Here is a tiny trained network, its code and every weight. The questions are about switching its units off for an input and a class, where a switched-off unit gives its printed mean instead of its output.

import numpy as np


def w(rows, s, z=0):
    codes = np.array(rows[::2]) - 128.0
    scale = np.full(codes.shape[1], s)
    scale[-1] = z or s
    return codes * scale


def f(y):
    return y / 2 * (1 + np.tanh(0.7978845608 * (y + 0.044715 * y**3)))


def log_softmax(a):
    a = a - a.max(-1, keepdims=True)
    return a - np.log(np.exp(a).sum(-1, keepdims=True))


def net(x, mask):
    res = np.array(x, float).reshape(1, 7) / 4 @ E
    y = f(res @ A[0][:, :-1].T + A[0][:, -1])
    res = res + np.where(mask, y, B[0][:, -1]) @ B[0][:, :-1]
    return log_softmax(res[-1] @ U[:, :-1].T + U[:, -1])


A, B = {}, {}
E = w([
[237,108,125,101,65,100,174,169,171,153,161],'x0',
[122,199,62,152,155,117,76,200,201,128,136],'x1',
[78,147,177,147,118,146,235,101,122,146,13],'x2',
[161,143,155,188,246,104,160,85,82,122,50],'x3',
[111,161,197,83,114,44,101,96,128,121,182],'x4',
[71,183,191,98,172,35,120,123,253,130,101],'x5',
[139,36,150,86,149,124,74,83,120,109,192],'x6',
],0.005)
A[0] = w([
[171,96,57,147,97,198,95,148,4,121,182,87],'N0',
[133,119,109,127,113,140,113,132,132,130,144,185],'N1',
[103,182,157,123,135,87,145,123,144,123,91,191],'N2',
[139,78,131,134,97,170,197,103,64,141,81,187],'N3',
[131,101,140,105,113,122,101,118,93,135,192,235],'N4',
[152,139,139,127,134,107,144,143,144,130,125,88],'N5',
[82,185,130,127,58,123,123,149,176,127,134,73],'N6',
[238,164,142,141,171,47,168,131,170,133,107,3],'N7',
[132,118,130,125,130,145,138,134,107,129,124,171],'N8',
[178,107,70,142,112,175,106,142,37,132,164,94],'N9',
[37,188,158,116,60,123,138,135,141,136,113,59],'N10',
[133,135,127,139,151,116,135,133,139,124,109,122],'N11',
[71,139,112,160,239,146,88,98,117,122,56,56],'N12',
[151,82,43,117,75,177,79,191,254,134,203,27],'N13',
[134,70,156,136,109,184,219,94,29,123,47,72],'N14',
[122,134,122,122,147,128,118,126,124,127,105,114],'N15',
[117,69,175,93,107,99,69,81,101,113,248,81],'N16',
[135,174,115,130,102,118,130,164,184,126,128,134],'N17',
[73,144,121,146,236,145,95,114,99,123,68,82],'N18',
[66,175,131,125,60,119,141,112,141,131,115,76],'N19',
[144,131,89,139,99,149,112,124,110,122,162,206],'N20',
[127,133,129,136,115,127,139,118,131,116,111,144],'N21',
[162,157,137,126,124,93,156,155,167,133,115,89],'N22',
[128,100,134,135,152,146,154,117,111,144,72,190],'N23',
[118,64,157,92,126,95,65,95,127,126,237,91],'N24',
],0.01,0.0014)
B[0] = w([
[220,172,42,189,141,115,132,183,33,139,188,241],'N0',
[137,109,100,120,133,110,109,145,127,114,128,141],'N1',
[129,209,148,139,172,125,175,134,111,134,147,179],'N2',
[148,48,120,149,90,155,190,95,87,122,100,220],'N3',
[177,137,143,92,108,129,65,137,84,127,135,172],'N4',
[152,156,136,129,124,143,145,120,160,106,127,133],'N5',
[81,145,115,44,121,122,183,153,110,138,159,169],'N6',
[247,129,164,170,159,127,162,120,203,142,120,171],'N7',
[136,110,117,136,118,124,133,125,113,123,127,140],'N8',
[159,144,64,173,146,146,134,165,51,117,180,209],'N9',
[68,188,131,97,91,121,156,131,68,123,144,172],'N10',
[129,126,142,148,142,104,140,104,137,124,136,138],'N11',
[44,145,140,209,182,126,60,103,127,107,92,218],'N12',
[80,69,14,77,110,150,76,182,251,133,93,227],'N13',
[129,13,137,131,50,163,214,94,103,126,46,254],'N14',
[117,131,126,147,131,112,120,119,125,136,121,133],'N15',
[175,102,213,74,114,114,26,82,108,130,153,210],'N16',
[121,140,127,91,128,110,192,134,176,136,143,164],'N17',
[46,139,132,206,163,131,65,111,120,128,94,211],'N18',
[85,146,127,92,120,115,161,120,78,131,147,156],'N19',
[150,104,74,130,156,122,109,143,121,112,143,160],'N20',
[122,116,129,121,136,110,158,103,126,113,136,134],'N21',
[165,166,142,115,132,121,175,129,167,128,113,151],'N22',
[102,99,150,166,104,107,149,100,125,137,97,176],'N23',
[148,115,204,74,103,144,13,102,94,121,134,204],'N24',
],0.019,0.0082)
U = w([
[38,161,154,215,211,115,95,84,127,96,76,154],'0',
[103,89,40,59,97,141,93,203,253,139,138,5],'1',
[207,118,38,184,131,155,115,186,50,109,207,146],'2',
[228,186,182,148,184,77,189,123,221,151,134,99],'3',
[64,226,158,63,114,76,199,140,109,145,192,75],'4',
[183,95,210,55,95,116,6,91,111,111,193,253],'5',
[131,29,146,148,44,172,208,70,87,124,56,152],'6',
],0.0042,0.00041)

Each question gives the input, the list of numbers given to net, and the class t.
The units are the neurons (one row each of A and B). Each row of codes is followed by its name. A weight is (code - 128) times the scale printed after its matrix; where a second scale follows, it is the last column's (A, B and U).
mask holds one flag per neuron, in row order. A switched-off neuron (its flag False) gives its mean, the last column of its row in B, instead of its output. The means were averaged over made-up inputs and are rounded, as every weight is.
A unit's drop is (log p(t) with every unit on - log p(t) with that unit switched off) / (log p(t) with every unit on - log p(t) with every unit switched off).
The circuit of an input: a set's keep is (log p(t) with only the set's units on - log p(t) with every unit switched off) / (log p(t) with every unit on - log p(t) with every unit switched off). Starting from the 12 units with the biggest drops (on a tie, the unit counted first), units are removed one at a time, each time the one whose removal leaves the highest keep (on an exact tie, the one counted first), for as long as the keep stays at least 0.8.
circuit, biggest first: the units of the circuit, biggest drop first
k most important neurons: the k neurons with the biggest drops, biggest first
drop of u: that unit's drop, to one decimal
input [6,-1,-6,2,4,8,1], class 5: circuit, biggest first => [N24]
input [2,1,-7,3,6,-8,5], class 5: 3 most important neurons => [N16; N24; N4]
input [6,7,-2,6,2,-1,6], class 5: circuit, biggest first => [N0; N14]
input [1,-2,4,7,-7,6,-4], class 0: 3 most important neurons => [N12; N18; N2]
input [-8,4,1,4,5,-8,2], class 0: 2 most important neurons => [N12; N18]
input [-2,2,-1,7,-7,-3,-2], class 0: 2 most important neurons => [N12; N18]
input [-3,8,-6,1,2,6,8], class 5: 2 most important neurons => [N24; N16]
input [7,-7,0,-2,-7,-7,-2], class 2: 2 most important neurons => [N0; N9]
input [6,-8,-3,6,-2,1,8], class 5: 2 most important neurons => [N16; N24]
input [3,-4,-6,-6,0,-4,6], class 5: 2 most important neurons => [N16; N24]
input [-1,6,-3,2,4,6,-7], class 4: 2 most important neurons => [N6; N10]
input [4,2,-7,-8,1,3,-2], class 1: drop of N13 => 3.2
input [4,8,-4,-1,-3,-4,-1], class 1: drop of N13 => 2.6
input [1,5,-8,0,-1,-3,-5], class 1: drop of N17 => 0.1
input [6,6,-8,-6,5,5,-5], class 1: circuit, biggest first => [N13]
